Below are the code and all the weights of a small trained network. Each question names an input and a class and asks about switching units off, where a switched-off unit gives its printed mean instead of its output.

import numpy as np


def w(rows, s, z=0):
    codes = np.array(rows[::2]) - 128.0
    scale = np.full(codes.shape[1], s)
    scale[-1] = z or s
    return codes * scale


def norm(h):
    return h / np.sqrt((h * h).mean(-1, keepdims=True) + 1e-5)


def f(y):
    return np.maximum(y, 0)


def log_softmax(a):
    a = a - a.max(-1, keepdims=True)
    return a - np.log(np.exp(a).sum(-1, keepdims=True))


def net(x, mask):
    res = np.array(x, float).reshape(1, 5) / 4 @ E
    u = 0
    for l in range(3):
        y = f(norm(res) @ A[l][:, :-1].T + A[l][:, -1])
        res = res + np.where(mask[u : u + 8], y, B[l][:, -1]) @ B[l][:, :-1]
        u += 8
    return log_softmax(norm(res)[-1] @ U[:, :-1].T + U[:, -1])


A, B = {}, {}
E = w([
[158,29,197,10,75],'x0',
[234,125,159,186,192],'x1',
[70,95,1,167,185],'x2',
[174,242,82,70,147],'x3',
[215,138,23,83,146],'x4',
],0.0019)
A[0] = w([
[240,137,72,127,116,105],'0.n0',
[122,80,134,132,125,89],'0.n1',
[89,107,96,65,87,126],'0.n2',
[105,173,166,77,24,115],'0.n3',
[254,101,160,129,90,50],'0.n4',
[84,34,166,120,120,93],'0.n5',
[90,89,92,88,185,4],'0.n6',
[171,141,107,100,144,102],'0.n7',
],0.0063,0.0036)
B[0] = w([
[136,137,143,79,172,247],'0.n0',
[152,132,141,140,96,160],'0.n1',
[63,118,146,98,96,234],'0.n2',
[52,150,132,90,117,253],'0.n3',
[149,51,215,85,191,221],'0.n4',
[185,149,100,127,85,235],'0.n5',
[79,2,15,83,166,146],'0.n6',
[170,124,110,107,147,180],'0.n7',
],0.0058,0.0025)
A[1] = w([
[96,131,121,245,173,28],'1.n0',
[182,172,56,96,114,12],'1.n1',
[155,183,140,74,145,150],'1.n2',
[121,135,155,42,178,160],'1.n3',
[186,2,177,212,49,162],'1.n4',
[103,152,97,119,184,250],'1.n5',
[186,177,168,166,145,124],'1.n6',
[115,142,93,213,128,57],'1.n7',
],0.0049,0.0018)
B[1] = w([
[63,96,203,219,236,193],'1.n0',
[71,211,3,179,162,162],'1.n1',
[169,153,87,161,144,206],'1.n2',
[174,137,144,204,131,252],'1.n3',
[209,163,39,206,88,246],'1.n4',
[201,104,144,173,96,249],'1.n5',
[38,45,125,38,107,178],'1.n6',
[121,86,226,204,124,176],'1.n7',
],0.0046,0.0027)
A[2] = w([
[36,140,65,158,118,211],'2.n0',
[181,166,149,55,203,24],'2.n1',
[74,203,174,67,72,157],'2.n2',
[105,127,253,108,36,183],'2.n3',
[224,104,129,214,227,199],'2.n4',
[115,119,133,251,110,7],'2.n5',
[70,184,210,190,183,116],'2.n6',
[64,47,54,19,39,250],'2.n7',
],0.0041,0.0017)
B[2] = w([
[226,47,192,61,171,196],'2.n0',
[123,65,110,124,190,158],'2.n1',
[68,219,158,144,97,182],'2.n2',
[152,253,72,94,66,201],'2.n3',
[38,164,134,83,65,253],'2.n4',
[109,50,138,184,151,170],'2.n5',
[147,141,203,200,233,176],'2.n6',
[6,57,87,122,158,223],'2.n7',
],0.0039,0.0043)
U = w([
[130,247,182,133,121,3],'0',
[181,90,71,206,59,112],'1',
[86,35,50,104,145,62],'2',
[170,195,20,132,186,121],'3',
[212,98,171,55,192,224],'4',
[203,145,171,117,42,9],'5',
[35,158,124,65,51,210],'6',
[99,110,169,235,187,224],'7',
],0.014,0.0021)

Each question gives the input, the list of numbers given to net, and the class t.
The units are the neurons (one row each of A and B). Each row of codes is followed by its name. A weight is (code - 128) times the scale printed after its matrix; where a second scale follows, it is the last column's (A, B and U).
mask holds one flag per neuron, layer by layer. A switched-off neuron (its flag False) gives its mean, the last column of its row in B, instead of its output. The means were averaged over made-up inputs and are rounded, as every weight is.
A unit's drop is (log p(t) with every unit on - log p(t) with that unit switched off) / (log p(t) with every unit on - log p(t) with every unit switched off).
The circuit of an input: a set's keep is (log p(t) with only the set's units on - log p(t) with every unit switched off) / (log p(t) with every unit on - log p(t) with every unit switched off). Starting from the 12 units with the biggest drops (on a tie, the unit counted first), units are removed one at a time, each time the one whose removal leaves the highest keep (on an exact tie, the one counted first), for as long as the keep stays at least 0.8.
units of the circuit, in order: the units of the circuit, biggest drop first
unit that matters most: the unit with the biggest drop
k most important neurons: the k neurons with the biggest drops, biggest first
top k neurons in layer l: the k neurons of layer l with the biggest drops, biggest first
drop when u is switched off: that unit's drop, to one decimal
input [-2,3,-2,-8,-4], class 1: units of the circuit, in order	[1.n4, 0.n5]
input [3,-3,7,7,-6], class 2: 4 most important neurons	[0.n6, 2.n4, 2.n0, 2.n7]
input [3,6,5,5,1], class 4: unit that matters most	0.n0
input [-3,-2,-3,-7,-7], class 1: 2 most important neurons	[0.n5, 1.n4]
input [-3,5,-5,-8,-8], class 1: units of the circuit, in order	[1.n4, 0.n5]
input [-1,-4,5,-8,0], class 1: 4 most important neurons	[1.n4, 0.n3, 0.n5, 0.n0]
input [-2,-3,-5,-7,0], class 1: top 4 neurons in layer 0	[0.n5, 0.n0, 0.n2, 0.n1]
input [-1,-1,-4,-5,0], class 1: top 2 neurons in layer 0	[0.n0, 0.n2]
input [-5,-7,1,0,4], class 2: top 3 neurons in layer 2	[2.n0, 2.n4, 2.n3]
input [-1,4,1,-2,7], class 4: 2 most important neurons	[0.n4, 0.n0]
input [-1,6,-3,-5,-5], class 1: drop when 1.n4 is switched off	0.7
input [6,3,1,1,-4], class 5: drop when 0.n3 is switched off	0.0
input [6,7,6,-8,-3], class 1: drop when 1.n4 is switched off	0.1
input [5,6,1,-6,0], class 1: drop when 2.n0 is switched off	0.1
input [-1,2,-5,6,5], class 4: units of the circuit, in order	[0.n4]
